Below are the code and all the weights of a small trained network. Each question names an input and a target symbol and asks about switching units off, where a switched-off unit gives its printed mean instead of its output.

import numpy as np


def w(rows, s, z=0):
    codes = np.array(rows[::2]) - 128.0
    scale = np.full(codes.shape[1], s)
    scale[-1] = z or s
    return codes * scale


def softmax(a):
    e = np.exp(a - a.max(-1, keepdims=True))
    return e / e.sum(-1, keepdims=True)


def log_softmax(a):
    a = a - a.max(-1, keepdims=True)
    return a - np.log(np.exp(a).sum(-1, keepdims=True))


def net(x, mask):
    ids = ['γθξστφω'.index(c) for c in x.split()]
    T = len(ids)
    res = E[ids] + P[:T]
    u = 0
    for l in range(3):
        r = res
        for j in range(2):
            rows = slice(4 * j, 4 * j + 4)
            q, k, v = (r @ M[l][rows].T for M in (Q, K, V))
            z = softmax(np.where(np.tri(T) > 0, q @ k.T / 4**0.5, -1e9)) @ v
            o = O[l][rows]
            res = res + np.where(mask[u + j], z, o[:, -1]) @ o[:, :-1]
        u += 2
    return log_softmax(res[-1] @ U[:, :-1].T + U[:, -1])


Q, K, V, O = {}, {}, {}, {}
E = w([
[175,10,120,170,137,118],'γ',
[143,30,115,104,146,123],'θ',
[88,208,109,169,80,115],'ξ',
[100,122,96,184,175,75],'σ',
[141,101,96,182,180,67],'τ',
[173,118,109,177,119,104],'φ',
[132,137,74,82,119,18],'ω',
],0.014)
P = w([
[146,139,77,176,138,165],'0',
[124,113,230,209,124,55],'1',
[190,113,147,52,114,153],'2',
[96,107,85,82,29,73],'3',
[149,124,180,153,202,119],'4',
[180,136,164,53,72,169],'5',
[114,157,70,215,128,248],'6',
[171,179,207,99,172,110],'7',
[169,142,161,63,99,174],'8',
[44,112,57,67,4,74],'9',
[151,215,147,107,245,73],'10',
[156,160,152,101,103,150],'11',
[122,132,35,193,160,147],'12',
],0.011)
Q[0] = w([
[88,140,184,206,81,114],'L0H0',
[107,135,189,52,102,155],'L0H0',
[166,107,222,129,143,62],'L0H0',
[121,81,30,191,167,127],'L0H0',
[95,58,119,122,111,115],'L0H1',
[235,165,88,146,162,100],'L0H1',
[203,85,142,80,94,128],'L0H1',
[2,89,87,138,89,81],'L0H1',
],0.0087)
K[0] = w([
[24,105,68,201,165,169],'L0H0',
[155,176,173,204,160,161],'L0H0',
[254,141,155,181,233,186],'L0H0',
[74,11,151,64,53,124],'L0H0',
[243,120,122,168,161,183],'L0H1',
[58,184,108,60,128,123],'L0H1',
[112,132,198,72,57,237],'L0H1',
[127,236,57,213,169,177],'L0H1',
],0.0077)
V[0] = w([
[97,155,22,64,124,120],'L0H0',
[130,137,159,123,90,161],'L0H0',
[151,174,220,112,167,77],'L0H0',
[180,136,154,85,169,155],'L0H0',
[154,103,170,255,177,121],'L0H1',
[132,153,127,208,171,123],'L0H1',
[61,146,62,46,95,90],'L0H1',
[201,101,112,166,80,177],'L0H1',
],0.0075)
O[0] = w([
[92,76,87,124,124,222,229],'L0H0',
[187,147,121,147,67,154,4],'L0H0',
[248,191,117,111,111,122,80],'L0H0',
[255,175,113,115,180,89,16],'L0H0',
[135,186,168,226,104,131,190],'L0H1',
[73,140,147,210,39,69,172],'L0H1',
[121,129,162,75,176,144,204],'L0H1',
[165,56,107,157,40,172,168],'L0H1',
],0.0059,0.0019)
Q[1] = w([
[169,148,231,113,192,89],'L1H0',
[121,80,57,107,188,146],'L1H0',
[180,118,1,88,23,69],'L1H0',
[196,40,159,179,61,158],'L1H0',
[136,146,180,101,137,91],'L1H1',
[31,86,70,83,97,139],'L1H1',
[106,134,113,169,251,206],'L1H1',
[140,174,141,98,136,161],'L1H1',
],0.0079)
K[1] = w([
[200,215,252,120,105,64],'L1H0',
[171,126,89,89,243,104],'L1H0',
[169,172,53,153,196,236],'L1H0',
[167,96,108,145,103,159],'L1H0',
[214,158,120,120,196,119],'L1H1',
[70,98,66,86,153,168],'L1H1',
[118,130,110,51,32,2],'L1H1',
[215,82,200,97,143,28],'L1H1',
],0.007)
V[1] = w([
[205,147,126,142,122,131],'L1H0',
[88,189,99,113,157,70],'L1H0',
[147,103,81,69,160,128],'L1H0',
[123,92,241,104,1,90],'L1H0',
[108,197,130,179,154,132],'L1H1',
[75,123,104,103,165,15],'L1H1',
[105,86,158,132,158,103],'L1H1',
[154,133,162,113,173,37],'L1H1',
],0.0098)
O[1] = w([
[253,155,97,119,111,136,105],'L1H0',
[148,137,133,74,75,137,149],'L1H0',
[97,146,119,124,31,117,85],'L1H0',
[98,69,58,138,232,130,114],'L1H0',
[160,254,130,130,112,252,130],'L1H1',
[126,82,164,76,74,124,255],'L1H1',
[113,61,213,115,131,114,166],'L1H1',
[135,97,152,132,30,118,129],'L1H1',
],0.0068,0.004)
Q[2] = w([
[141,150,8,150,119,206],'L2H0',
[3,182,115,218,139,207],'L2H0',
[169,151,141,83,41,198],'L2H0',
[148,156,116,67,181,64],'L2H0',
[60,203,207,78,171,111],'L2H1',
[25,130,26,131,33,152],'L2H1',
[204,160,206,88,212,142],'L2H1',
[117,156,202,62,139,165],'L2H1',
],0.006)
K[2] = w([
[142,110,154,151,134,195],'L2H0',
[83,109,104,153,119,151],'L2H0',
[179,194,187,141,138,157],'L2H0',
[154,118,144,60,88,81],'L2H0',
[131,196,126,124,201,56],'L2H1',
[3,146,65,193,87,80],'L2H1',
[203,55,227,70,138,164],'L2H1',
[140,47,207,135,142,93],'L2H1',
],0.0074)
V[2] = w([
[169,182,123,155,135,157],'L2H0',
[119,87,17,20,170,88],'L2H0',
[171,187,122,21,121,16],'L2H0',
[68,156,65,18,189,146],'L2H0',
[87,115,78,184,2,152],'L2H1',
[8,136,209,219,153,86],'L2H1',
[124,147,177,155,138,170],'L2H1',
[138,138,198,215,132,82],'L2H1',
],0.0058)
O[2] = w([
[73,108,89,139,63,196,47],'L2H0',
[58,180,91,227,170,173,208],'L2H0',
[156,125,114,237,213,252,167],'L2H0',
[40,110,2,82,218,110,84],'L2H0',
[194,60,51,111,160,200,193],'L2H1',
[203,227,231,113,231,192,253],'L2H1',
[150,147,57,159,135,135,80],'L2H1',
[119,120,149,250,120,174,191],'L2H1',
],0.0045,0.0032)
U = w([
[106,123,226,187,193,45,144],'γ',
[87,105,191,129,147,1,192],'θ',
[211,173,59,66,221,164,253],'ξ',
[163,197,228,62,107,104,131],'σ',
[207,145,166,133,37,92,64],'τ',
[187,109,13,236,39,94,45],'φ',
[35,52,128,63,10,61,31],'ω',
],0.0052,0.0022)

Each question gives the input, a string of symbols that net reads in full, and the target symbol t.
The units are the heads (4 rows each of Q, K, V and O). Each row of codes is followed by its name. A weight is (code - 128) times the scale printed after its matrix; where a second scale follows, it is the last column's (O and U).
mask holds one flag per head, layer by layer. A switched-off head (its flag False) gives its mean, the last column of its rows in O, instead of its output. The means were averaged over made-up inputs and are rounded, as every weight is.
A unit's drop is (log p(t) with every unit on - log p(t) with that unit switched off) / (log p(t) with every unit on - log p(t) with every unit switched off).
The circuit of an input: a set's keep is (log p(t) with only the set's units on - log p(t) with every unit switched off) / (log p(t) with every unit on - log p(t) with every unit switched off). Starting from all 6 units, units are removed one at a time, each time the one whose removal leaves the highest keep (on an exact tie, the one counted first), for as long as the keep stays at least 0.8.
units of the circuit, in order: the units of the circuit, biggest drop first
most important unit: the unit with the biggest drop
which heads matter: for each layer, one digit per head in row order, 1 if its drop is at least 0.15 and else 0, layers parted by /
input ω σ τ θ τ γ ξ τ σ ω φ ξ ξ, target ω: which heads matter => 10 / 01 / 10
input τ φ τ φ τ φ σ γ ξ φ, target σ: most important unit => L2H0
input τ τ ω φ, target τ: units of the circuit, in order => (L2H0 L1H1 L0H1)
input ω τ ξ ω φ ξ ω θ ξ γ φ θ ω, target ω: units of the circuit, in order => (L1H0 L0H0)
input φ θ φ φ γ φ, target φ: which heads matter => 01 / 11 / 01
input ω φ φ ξ ω ξ γ ξ γ τ, target γ: which heads matter => 11 / 11 / 01
input ξ ω γ, target φ: units of the circuit, in order => (L0H1 L2H1 L1H0)
input φ ω ξ γ φ θ θ ω ω ω θ θ σ, target ω: units of the circuit, in order => (L0H0 L1H1)
input θ φ ω θ θ ω σ γ φ θ, target σ: which heads matter => 10 / 11 / 11
input ω σ φ ω τ τ φ φ τ θ, target φ: which heads matter => 01 / 01 / 01
input ξ τ φ ω φ ξ γ, target ω: units of the circuit, in order => (L2H0 L0H0)
input ξ θ γ ξ θ τ τ θ ξ ξ ω φ σ, target ξ: units of the circuit, in order => (L2H1 L1H1 L0H0)
input ω ω ω τ σ ω φ τ ω ω φ γ ω, target ω: units of the circuit, in order => (L0H0 L1H0)
input ω θ θ θ φ ω φ ω γ φ, target φ: units of the circuit, in order => (L0H1 L1H1)
input θ ω ω σ ξ ω ξ σ θ θ, target ξ: units of the circuit, in order => (L1H1)
input τ τ ω ω σ τ τ, target ω: units of the circuit, in order => (L1H1 L0H0)
input ξ θ ω γ τ θ ξ ω τ γ, target ξ: which heads matter => 00 / 01 / 01
input ξ θ ω τ ξ ω φ θ φ θ, target φ: units of the circuit, in order => (L0H1 L1H1)
input φ ω ω ω σ ω ω ω σ ξ ω τ ξ, target ξ: units of the circuit, in order => (L2H1 L0H0 L1H1)
input φ θ φ τ ω ω, target ξ: units of the circuit, in order => (L0H1 L1H0)
input ω ξ ω τ φ τ ξ ω ω τ, target ξ: units of the circuit, in order => (L1H1)
input σ ξ γ, target φ: which heads matter => 01 / 10 / 01
input φ ω ω ω, target φ: which heads matter => 01 / 00 / 00
input ξ θ γ ω, target ξ: units of the circuit, in order => (L1H1 L0H0)
input ξ θ ω τ ω τ ω ξ ω ω θ ω τ, target ω: which heads matter => 10 / 11 / 00
input θ σ φ ω ξ ξ φ σ ω ξ φ τ ξ, target ξ: which heads matter => 11 / 01 / 01
input σ ξ τ θ, target σ: most important unit => L2H1
input γ ω φ γ, target γ: which heads matter => 10 / 11 / 01
input ω ξ σ τ φ θ ξ τ θ ω ω φ σ, target ω: which heads matter => 10 / 01 / 00
input σ σ θ σ ω ω ξ, target σ: which heads matter => 01 / 10 / 11
